Here is a tiny trained network, its code and every weight. The questions are about switching its units off for an input and a class, where a switched-off unit gives its printed mean instead of its output.

import numpy as np


def w(rows, s, z=0):
    codes = np.array(rows[::2]) - 128.0
    scale = np.full(codes.shape[1], s)
    scale[-1] = z or s
    return codes * scale


def f(y):
    return np.maximum(y, 0)


def log_softmax(a):
    a = a - a.max(-1, keepdims=True)
    return a - np.log(np.exp(a).sum(-1, keepdims=True))


def net(x, mask):
    res = np.array(x, float).reshape(1, 7) / 4 @ E
    y = f(res @ A[0][:, :-1].T + A[0][:, -1])
    res = res + np.where(mask, y, B[0][:, -1]) @ B[0][:, :-1]
    return log_softmax(res[-1] @ U[:, :-1].T + U[:, -1])


A, B = {}, {}
E = w([
[134,231,185,128,66,144,152,110,181,183,135],'x0',
[211,86,177,146,86,249,146,139,35,131,114],'x1',
[55,168,217,140,225,160,191,144,74,124,110],'x2',
[70,183,70,108,90,179,162,101,86,69,177],'x3',
[134,134,123,118,143,142,123,124,131,139,131],'x4',
[169,219,124,101,134,105,121,199,150,35,71],'x5',
[116,142,108,191,156,192,111,166,203,112,137],'x6',
],0.011)
A[0] = w([
[163,159,145,41,107,78,117,132,80,96,98,91],'n0',
[122,90,122,68,153,125,112,132,74,109,103,111],'n1',
[108,92,144,194,103,165,125,66,147,128,183,65],'n2',
[194,125,167,109,97,118,145,106,55,131,122,50],'n3',
[180,113,134,171,110,246,121,172,116,107,115,43],'n4',
[127,91,78,134,186,137,60,156,107,73,134,24],'n5',
[103,161,117,116,84,129,119,81,100,91,132,32],'n6',
[202,99,187,148,155,97,80,185,165,187,52,41],'n7',
[133,162,158,132,158,162,88,167,137,71,96,90],'n8',
[142,200,158,109,61,122,140,96,148,171,103,3],'n9',
[128,154,126,139,135,152,106,187,197,78,109,97],'n10',
[104,144,84,82,85,149,185,107,114,75,195,86],'n11',
[118,155,98,117,118,195,130,122,130,74,174,38],'n12',
[194,97,74,105,48,135,62,70,184,91,122,50],'n13',
[182,169,96,115,103,150,145,180,131,70,64,6],'n14',
[121,190,161,112,87,157,130,150,146,187,113,162],'n15',
],0.011,0.007)
B[0] = w([
[151,101,94,85,141,134,141,110,89,238,138,202],'n0',
[197,105,88,213,130,170,153,121,172,63,133,179],'n1',
[146,69,122,103,110,94,159,96,71,218,113,186],'n2',
[102,228,101,139,162,29,77,105,139,140,79,190],'n3',
[102,218,79,120,157,24,86,102,206,141,51,215],'n4',
[184,102,100,247,45,120,164,141,183,118,63,187],'n5',
[148,122,148,120,107,111,77,186,119,116,115,156],'n6',
[95,91,177,97,86,147,29,192,96,71,196,231],'n7',
[95,107,143,99,139,173,159,63,128,168,152,185],'n8',
[150,101,85,255,83,165,129,100,183,89,94,184],'n9',
[124,125,69,86,133,127,134,108,77,231,138,196],'n10',
[112,122,208,131,96,114,69,187,172,137,196,196],'n11',
[143,101,193,60,77,155,10,161,103,85,162,170],'n12',
[58,188,196,87,222,188,220,103,86,72,107,247],'n13',
[69,34,155,123,92,151,152,73,127,233,148,186],'n14',
[162,72,66,192,112,127,213,184,153,66,142,207],'n15',
],0.0079,0.014)
U = w([
[151,131,115,115,142,131,113,119,106,134,154,248],'0',
[122,61,130,111,119,148,136,70,78,220,163,90],'1',
[127,112,198,113,106,130,36,180,105,50,188,90],'2',
[68,190,76,117,165,2,91,98,173,88,123,106],'3',
[186,96,102,188,98,183,172,133,135,42,126,84],'4',
[70,160,239,126,216,203,200,124,63,49,95,106],'5',
],0.0098,0.019)

Each question gives the input, the list of numbers given to net, and the class t.
The units are the neurons (one row each of A and B). Each row of codes is followed by its name. A weight is (code - 128) times the scale printed after its matrix; where a second scale follows, it is the last column's (A, B and U).
mask holds one flag per neuron, in row order. A switched-off neuron (its flag False) gives its mean, the last column of its row in B, instead of its output. The means were averaged over made-up inputs and are rounded, as every weight is.
A unit's drop is (log p(t) with every unit on - log p(t) with that unit switched off) / (log p(t) with every unit on - log p(t) with every unit switched off).
The circuit of an input: a set's keep is (log p(t) with only the set's units on - log p(t) with every unit switched off) / (log p(t) with every unit on - log p(t) with every unit switched off). Starting from the 12 units with the biggest drops (on a tie, the unit counted first), units are removed one at a time, each time the one whose removal leaves the highest keep (on an exact tie, the one counted first), for as long as the keep stays at least 0.8.
circuit, biggest first: the units of the circuit, biggest drop first
unit that matters most: the unit with the biggest drop
top k neurons: the k neurons with the biggest drops, biggest first
input [-3,4,8,5,3,2,-8], class 0: top 3 neurons : (n13 n0 n3)
input [-3,-4,-6,6,-2,8,2], class 1: circuit, biggest first : (n14 n10)
input [-1,3,-3,5,6,-5,-8], class 0: top 2 neurons : (n3 n14)
input [7,8,-5,3,4,-7,-7], class 3: circuit, biggest first : (n3 n4)
input [-8,-7,4,-2,6,-4,3], class 4: circuit, biggest first : (n5 n4)
input [2,2,-8,-8,-8,4,-5], class 2: top 2 neurons : (n7 n8)
input [8,6,-4,-6,0,2,-6], class 4: unit that matters most : n9
input [-5,0,5,4,-5,4,-4], class 4: circuit, biggest first : (n13 n1)
input [-2,3,-4,7,-8,-6,-5], class 2: circuit, biggest first : (n11 n0)
input [2,4,2,-4,7,2,-3], class 2: top 2 neurons : (n7 n13)
input [8,-4,4,3,0,8,-6], class 1: circuit, biggest first : (n0 n14)
input [-6,1,5,2,-1,-6,7], class 0: top 2 neurons : (n13 n14)
input [-4,3,-8,-8,5,-1,-6], class 2: top 2 neurons : (n7 n8)
input [7,-1,2,1,2,-5,1], class 4: unit that matters most : n15
input [-8,1,0,0,-6,7,-6], class 4: top 4 neurons : (n1 n5 n10 n2)
input [-4,0,5,-3,5,7,5], class 1: circuit, biggest first : (n10 n14)
input [2,5,-7,6,-8,-3,-1], class 5: top 2 neurons : (n13 n7)
input [-2,7,4,-6,6,5,-7], class 0: circuit, biggest first : (n0 n3)
input [-2,7,-4,-1,-6,-3,-1], class 3: circuit, biggest first : (n4 n3)
input [7,5,-5,2,5,-6,1], class 4: circuit, biggest first : (n15)
input [-5,7,7,-7,-7,8,4], class 1: circuit, biggest first : (n14 n13)
input [2,-7,5,2,3,-3,-8], class 0: top 4 neurons : (n4 n13 n3 n0)
input [8,2,8,0,5,2,2], class 4: circuit, biggest first : (n15 n13)
input [-7,-4,7,7,5,-4,-4], class 2: top 3 neurons : (n13 n11 n15)
input [-3,4,2,-2,3,-1,-6], class 0: top 3 neurons : (n13 n4 n3)
input [-6,-3,6,1,5,2,1], class 4: top 2 neurons : (n13 n5)
input [7,-5,-8,-4,4,5,-8], class 0: unit that matters most : n0
input [8,4,-2,-3,-6,-4,-6], class 4: circuit, biggest first : (n9 n15)
input [8,6,6,-2,2,0,-6], class 4: top 2 neurons : (n15 n9)
input [3,-7,-7,-8,4,7,0], class 2: top 3 neurons : (n7 n4 n2)
